Here is a tiny trained network, its code and every weight. The questions are about switching its units off for an input and a class, where a switched-off unit gives its printed mean instead of its output.

import numpy as np


def w(rows, s, z=0):
    codes = np.array(rows[::2]) - 128.0
    scale = np.full(codes.shape[1], s)
    scale[-1] = z or s
    return codes * scale


def f(y):
    return np.maximum(y, 0)


def log_softmax(a):
    a = a - a.max(-1, keepdims=True)
    return a - np.log(np.exp(a).sum(-1, keepdims=True))


def net(x, mask):
    res = np.array(x, float).reshape(1, 6) / 4 @ E
    y = f(res @ A[0][:, :-1].T + A[0][:, -1])
    res = res + np.where(mask, y, B[0][:, -1]) @ B[0][:, :-1]
    return log_softmax(res[-1] @ U[:, :-1].T + U[:, -1])


A, B = {}, {}
E = w([
[122,117,129,131,129,117,124,123,122,119,129,127],'x0',
[143,110,132,134,99,128,133,139,146,116,131,104],'x1',
[111,166,112,36,181,28,229,135,241,96,158,99],'x2',
[101,48,126,107,208,156,7,222,230,157,170,149],'x3',
[1,186,130,61,39,159,107,206,110,50,141,211],'x4',
[70,114,52,74,114,215,80,6,175,116,84,63],'x5',
],0.0093)
A[0] = w([
[126,136,193,127,134,97,143,177,88,164,147,139,27],'N0',
[114,146,120,104,93,156,61,82,139,131,109,62,25],'N1',
[111,107,99,95,129,166,134,99,123,131,127,121,32],'N2',
[60,135,171,129,59,171,72,161,79,87,127,185,106],'N3',
[98,154,100,39,183,34,182,127,177,98,140,105,3],'N4',
[83,104,76,87,125,164,91,81,160,176,121,92,60],'N5',
[191,163,188,181,118,42,135,184,91,79,136,173,52],'N6',
[152,96,130,252,77,210,57,106,16,158,121,150,17],'N7',
[113,38,118,75,192,162,20,237,180,191,163,99,43],'N8',
[119,126,114,74,155,45,144,123,167,87,142,98,6],'N9',
[163,76,101,182,63,155,20,169,49,177,45,134,17],'N10',
[173,180,137,138,60,118,186,58,23,108,52,98,51],'N11',
[85,98,75,78,149,180,106,31,134,80,73,67,69],'N12',
[158,132,222,201,153,85,156,254,104,150,161,158,68],'N13',
[214,72,116,171,210,91,133,63,112,219,104,53,82],'N14',
[189,193,93,125,67,105,156,73,90,84,77,130,57],'N15',
[160,115,160,156,145,66,163,210,79,168,144,168,32],'N16',
[62,174,120,58,88,148,143,193,97,90,136,151,101],'N17',
[132,143,107,129,117,109,93,89,146,129,127,144,12],'N18',
[112,176,133,140,51,103,219,79,28,113,117,62,54],'N19',
[136,157,109,148,133,133,123,143,144,98,111,140,35],'N20',
[100,146,71,116,115,184,93,66,172,87,91,98,29],'N21',
[119,70,108,145,178,150,46,177,170,117,150,160,64],'N22',
[219,101,116,177,190,111,151,85,142,191,134,120,100],'N23',
[55,159,107,48,34,133,97,204,109,55,131,174,99],'N24',
[170,102,101,152,169,117,151,116,149,166,112,105,40],'N25',
[99,135,46,100,106,143,114,81,165,138,51,94,51],'N26',
[130,126,144,30,155,57,205,127,177,130,129,95,8],'N27',
[158,113,156,169,160,134,122,105,124,136,127,96,71],'N28',
[191,87,117,167,148,150,119,125,95,181,91,94,86],'N29',
[157,173,47,77,159,83,181,142,188,93,158,110,32],'N30',
[81,159,105,116,64,129,120,160,131,69,144,175,74],'N31',
],0.01,0.0044)
B[0] = w([
[169,108,103,150,110,182,133,159,100,125,135,107,167],'N0',
[126,140,95,119,75,131,117,155,78,132,141,141,175],'N1',
[125,118,117,142,96,149,146,154,105,134,136,100,153],'N2',
[133,125,136,80,172,77,87,106,142,78,109,38,213],'N3',
[148,162,168,139,105,79,57,89,140,187,143,97,216],'N4',
[154,97,97,106,64,188,138,190,103,130,171,147,187],'N5',
[122,146,66,125,60,211,144,186,84,127,129,143,205],'N6',
[191,207,190,103,112,100,65,99,167,213,167,82,239],'N7',
[60,77,112,220,211,125,255,78,178,164,167,220,239],'N8',
[125,180,179,131,114,109,88,133,120,174,128,123,182],'N9',
[177,224,185,154,114,76,57,94,149,192,145,110,214],'N10',
[74,96,131,188,169,92,196,117,158,158,143,173,250],'N11',
[165,118,61,134,67,199,111,217,40,113,153,134,225],'N12',
[124,108,35,148,27,216,110,182,77,128,153,121,229],'N13',
[89,99,137,12,177,114,142,123,153,3,68,82,244],'N14',
[85,62,142,186,146,134,194,118,162,141,152,205,211],'N15',
[139,100,71,134,74,168,113,146,50,132,139,116,198],'N16',
[124,124,136,114,152,104,104,110,128,54,52,106,205],'N17',
[98,133,125,148,116,115,118,128,109,120,116,129,134],'N18',
[69,85,134,174,225,125,212,122,165,168,163,221,243],'N19',
[118,110,113,140,139,101,112,111,121,131,106,124,129],'N20',
[141,121,64,133,63,142,127,158,94,142,133,119,196],'N21',
[57,79,150,200,182,80,189,104,137,165,152,199,199],'N22',
[97,96,129,76,141,105,111,131,144,31,57,107,213],'N23',
[146,106,138,40,157,110,158,90,176,48,63,98,233],'N24',
[111,118,145,91,127,113,135,110,132,91,94,106,171],'N25',
[159,122,93,182,95,191,117,159,61,113,156,122,194],'N26',
[191,190,162,119,116,120,74,89,144,188,153,117,208],'N27',
[110,117,140,119,126,100,110,158,142,95,102,97,163],'N28',
[161,161,138,77,139,105,107,119,137,88,78,112,186],'N29',
[193,196,180,156,138,110,65,91,125,191,149,85,199],'N30',
[135,105,140,79,170,132,128,149,163,78,78,90,189],'N31',
],0.009,0.018)
U = w([
[123,113,137,59,173,109,138,106,166,2,71,82,245],'0',
[84,89,128,191,194,122,201,99,174,165,155,221,143],'1',
[149,124,35,134,68,201,129,165,64,122,148,122,96],'2',
[174,202,201,124,134,99,82,89,162,211,147,85,10],'3',
],0.0096,0.0012)

Each question gives the input, the list of numbers given to net, and the class t.
The units are the neurons (one row each of A and B). Each row of codes is followed by its name. A weight is (code - 128) times the scale printed after its matrix; where a second scale follows, it is the last column's (A, B and U).
mask holds one flag per neuron, in row order. A switched-off neuron (its flag False) gives its mean, the last column of its row in B, instead of its output. The means were averaged over made-up inputs and are rounded, as every weight is.
A unit's drop is (log p(t) with every unit on - log p(t) with that unit switched off) / (log p(t) with every unit on - log p(t) with every unit switched off).
The circuit of an input: a set's keep is (log p(t) with only the set's units on - log p(t) with every unit switched off) / (log p(t) with every unit on - log p(t) with every unit switched off). Starting from the 12 units with the biggest drops (on a tie, the unit counted first), units are removed one at a time, each time the one whose removal leaves the highest keep (on an exact tie, the one counted first), for as long as the keep stays at least 0.8.
units of the circuit, in order: the units of the circuit, biggest drop first
most important unit: the unit with the biggest drop
top k neurons: the k neurons with the biggest drops, biggest first
drop when u is switched off: that unit's drop, to one decimal
input [0,-2,7,5,3,-6], class 3: most important unit => N4
input [6,3,7,4,-1,-6], class 3: top 3 neurons => [N4 N27 N30]
input [6,5,3,-5,1,-6], class 2: top 2 neurons => [N6 N8]
input [-3,3,-1,7,6,5], class 1: top 4 neurons => [N8 N22 N14 N23]
input [6,5,-7,-8,-7,1], class 1: top 3 neurons => [N11 N19 N15]
input [3,-3,0,7,5,7], class 1: top 2 neurons => [N8 N22]
input [6,-8,-4,5,-7,8], class 2: top 4 neurons => [N12 N5 N24 N26]
input [-8,2,4,-4,-6,-6], class 0: top 3 neurons => [N14 N23 N12]
input [-4,-7,-6,-4,-4,5], class 3: top 3 neurons => [N7 N10 N13]
input [4,5,-2,1,-5,6], class 2: top 2 neurons => [N12 N24]
input [4,-4,-4,-7,6,-6], class 1: top 4 neurons => [N19 N11 N14 N15]
input [-5,0,-2,-7,-7,-3], class 0: top 3 neurons => [N14 N23 N8]
input [7,0,7,4,5,7], class 2: top 3 neurons => [N12 N7 N5]
input [4,-1,1,-8,-4,7], class 1: units of the circuit, in order => [N19]
input [2,-3,-5,4,5,5], class 0: top 2 neurons => [N3 N24]
input [-5,1,5,-6,-5,-8], class 2: top 2 neurons => [N13 N6]
input [5,8,8,8,4,3], class 1: drop when N11 is switched off => 0.0
input [-7,4,8,-7,1,-1], class 3: drop when N22 is switched off => 0.1
input [7,4,-8,2,-4,-4], class 3: drop when N7 is switched off => 0.3
input [6,-7,6,2,6,7], class 2: drop when N5 is switched off => 0.2
input [1,-1,3,3,2,-4], class 2: units of the circuit, in order => [N13]
